Here is a tiny trained network, its code and every weight. The questions are about switching its units off for an input and a class, where a switched-off unit gives its printed mean instead of its output.

import numpy as np


def w(rows, s, z=0):
    codes = np.array(rows[::2]) - 128.0
    scale = np.full(codes.shape[1], s)
    scale[-1] = z or s
    return codes * scale


def f(y):
    return np.maximum(y, 0)


def log_softmax(a):
    a = a - a.max(-1, keepdims=True)
    return a - np.log(np.exp(a).sum(-1, keepdims=True))


def net(x, mask):
    res = np.array(x, float).reshape(1, 6) / 4 @ E
    y = f(res @ A[0][:, :-1].T + A[0][:, -1])
    res = res + np.where(mask, y, B[0][:, -1]) @ B[0][:, :-1]
    return log_softmax(res[-1] @ U[:, :-1].T + U[:, -1])


A, B = {}, {}
E = w([
[150,69,238,201,181,175],'x0',
[37,138,143,10,176,207],'x1',
[176,67,91,63,185,96],'x2',
[132,132,130,125,129,126],'x3',
[130,128,131,128,127,126],'x4',
[214,153,73,138,104,254],'x5',
],0.0098)
A[0] = w([
[99,174,79,59,22,66,148],'neuron 1',
[144,90,99,118,164,118,254],'neuron 2',
[129,61,193,143,107,207,118],'neuron 3',
[48,211,183,2,138,171,80],'neuron 4',
[154,52,81,189,116,90,185],'neuron 5',
[128,128,94,169,55,222,78],'neuron 6',
[85,115,139,46,129,206,98],'neuron 7',
[37,171,165,205,56,136,116],'neuron 8',
[40,126,181,153,137,17,103],'neuron 9',
[39,83,130,145,150,27,105],'neuron 10',
[76,155,158,168,46,156,122],'neuron 11',
[62,66,194,223,232,116,108],'neuron 12',
[196,158,103,189,109,41,64],'neuron 13',
[171,28,76,85,187,116,67],'neuron 14',
[196,78,200,175,121,138,182],'neuron 15',
[181,57,144,61,132,90,182],'neuron 16',
[143,133,139,189,202,128,249],'neuron 17',
[200,149,112,178,71,120,135],'neuron 18',
[96,103,181,35,153,214,131],'neuron 19',
[114,111,164,142,185,161,229],'neuron 20',
[254,147,74,107,153,216,139],'neuron 21',
],0.0086,0.0067)
B[0] = w([
[187,109,47,119,59,192,224],'neuron 1',
[51,222,147,36,103,164,207],'neuron 2',
[211,128,63,159,98,147,198],'neuron 3',
[143,65,151,181,134,59,235],'neuron 4',
[68,167,196,141,90,56,206],'neuron 5',
[193,130,188,205,190,155,192],'neuron 6',
[123,79,153,183,129,11,208],'neuron 7',
[86,156,209,76,60,193,198],'neuron 8',
[203,153,111,173,231,181,208],'neuron 9',
[204,141,87,170,240,194,198],'neuron 10',
[31,171,248,50,128,238,182],'neuron 11',
[186,93,58,100,102,168,216],'neuron 12',
[123,13,216,180,106,58,195],'neuron 13',
[68,2,239,113,123,196,179],'neuron 14',
[132,149,69,145,50,98,226],'neuron 15',
[24,198,204,40,78,253,192],'neuron 16',
[110,174,102,64,119,104,218],'neuron 17',
[97,130,116,182,133,67,210],'neuron 18',
[98,95,106,199,82,3,230],'neuron 19',
[127,210,37,86,51,94,213],'neuron 20',
[131,163,154,135,253,141,251],'neuron 21',
],0.0063,0.011)
U = w([
[120,48,142,178,129,35,28],'0',
[79,129,191,85,114,173,44],'1',
[187,116,101,166,245,147,62],'2',
[178,126,4,94,62,116,68],'3',
[92,196,85,111,132,81,253],'4',
[120,159,111,102,124,100,254],'5',
],0.012,0.0052)

Each question gives the input, the list of numbers given to net, and the class t.
The units are the neurons (one row each of A and B). Each row of codes is followed by its name. A weight is (code - 128) times the scale printed after its matrix; where a second scale follows, it is the last column's (A, B and U).
mask holds one flag per neuron, in row order. A switched-off neuron (its flag False) gives its mean, the last column of its row in B, instead of its output. The means were averaged over made-up inputs and are rounded, as every weight is.
A unit's drop is (log p(t) with every unit on - log p(t) with that unit switched off) / (log p(t) with every unit on - log p(t) with every unit switched off).
The circuit of an input: a set's keep is (log p(t) with only the set's units on - log p(t) with every unit switched off) / (log p(t) with every unit on - log p(t) with every unit switched off). Starting from the 12 units with the biggest drops (on a tie, the unit counted first), units are removed one at a time, each time the one whose removal leaves the highest keep (on an exact tie, the one counted first), for as long as the keep stays at least 0.8.
units of the circuit, in order: the units of the circuit, biggest drop first
most important unit: the unit with the biggest drop
k most important neurons: the k neurons with the biggest drops, biggest first
input [-2,-2,-6,4,2,4], class 1: most important unit	neuron 11
input [5,5,-5,-3,-4,-8], class 2: 2 most important neurons	[neuron 9; neuron 10]
input [5,6,-2,1,5,4], class 0: units of the circuit, in order	[neuron 19; neuron 7]
input [0,-6,-8,-7,3,0], class 1: 2 most important neurons	[neuron 11; neuron 8]
input [7,-5,4,-8,0,-3], class 4: 2 most important neurons	[neuron 5; neuron 1]
input [-8,-8,-2,-2,1,7], class 0: units of the circuit, in order	[neuron 13; neuron 18]
input [-8,8,7,8,1,0], class 0: units of the circuit, in order	[neuron 4; neuron 7]
input [5,-5,8,-3,3,8], class 1: 2 most important neurons	[neuron 14; neuron 16]
input [6,-1,4,4,1,0], class 3: units of the circuit, in order	[neuron 12; neuron 15; neuron 20]
input [-7,-6,1,1,8,-8], class 2: 2 most important neurons	[neuron 10; neuron 9]
input [-6,4,-2,4,1,-3], class 3: 2 most important neurons	[neuron 1; neuron 21]
input [1,-7,8,-4,-3,3], class 1: units of the circuit, in order	[neuron 16; neuron 14]
input [6,7,-4,7,-3,-8], class 2: 3 most important neurons	[neuron 9; neuron 10; neuron 12]
input [2,-3,-8,4,-1,-4], class 1: 2 most important neurons	[neuron 8; neuron 11]
input [-4,3,5,-7,6,8], class 2: units of the circuit, in order	[neuron 21]
input [-5,-4,4,-7,-6,2], class 4: units of the circuit, in order	[neuron 12; neuron 5]
input [-6,-7,-6,-2,-6,4], class 0: 2 most important neurons	[neuron 13; neuron 18]
input [-5,3,2,-1,2,6], class 2: units of the circuit, in order	[neuron 21; neuron 20]
input [-1,1,8,-5,5,-5], class 1: 2 most important neurons	[neuron 16; neuron 14]
input [-7,-2,-2,-7,7,-1], class 3: most important unit	neuron 1
input [-1,1,8,6,-6,7], class 1: units of the circuit, in order	[neuron 14; neuron 16]
input [7,2,-1,5,6,-6], class 3: units of the circuit, in order	[neuron 12; neuron 20; neuron 21]
input [6,7,-4,1,-1,-1], class 0: 2 most important neurons	[neuron 19; neuron 4]
input [-4,-3,-8,-4,5,1], class 1: 2 most important neurons	[neuron 11; neuron 8]
input [3,-2,-7,-7,3,3], class 1: 3 most important neurons	[neuron 11; neuron 8; neuron 19]
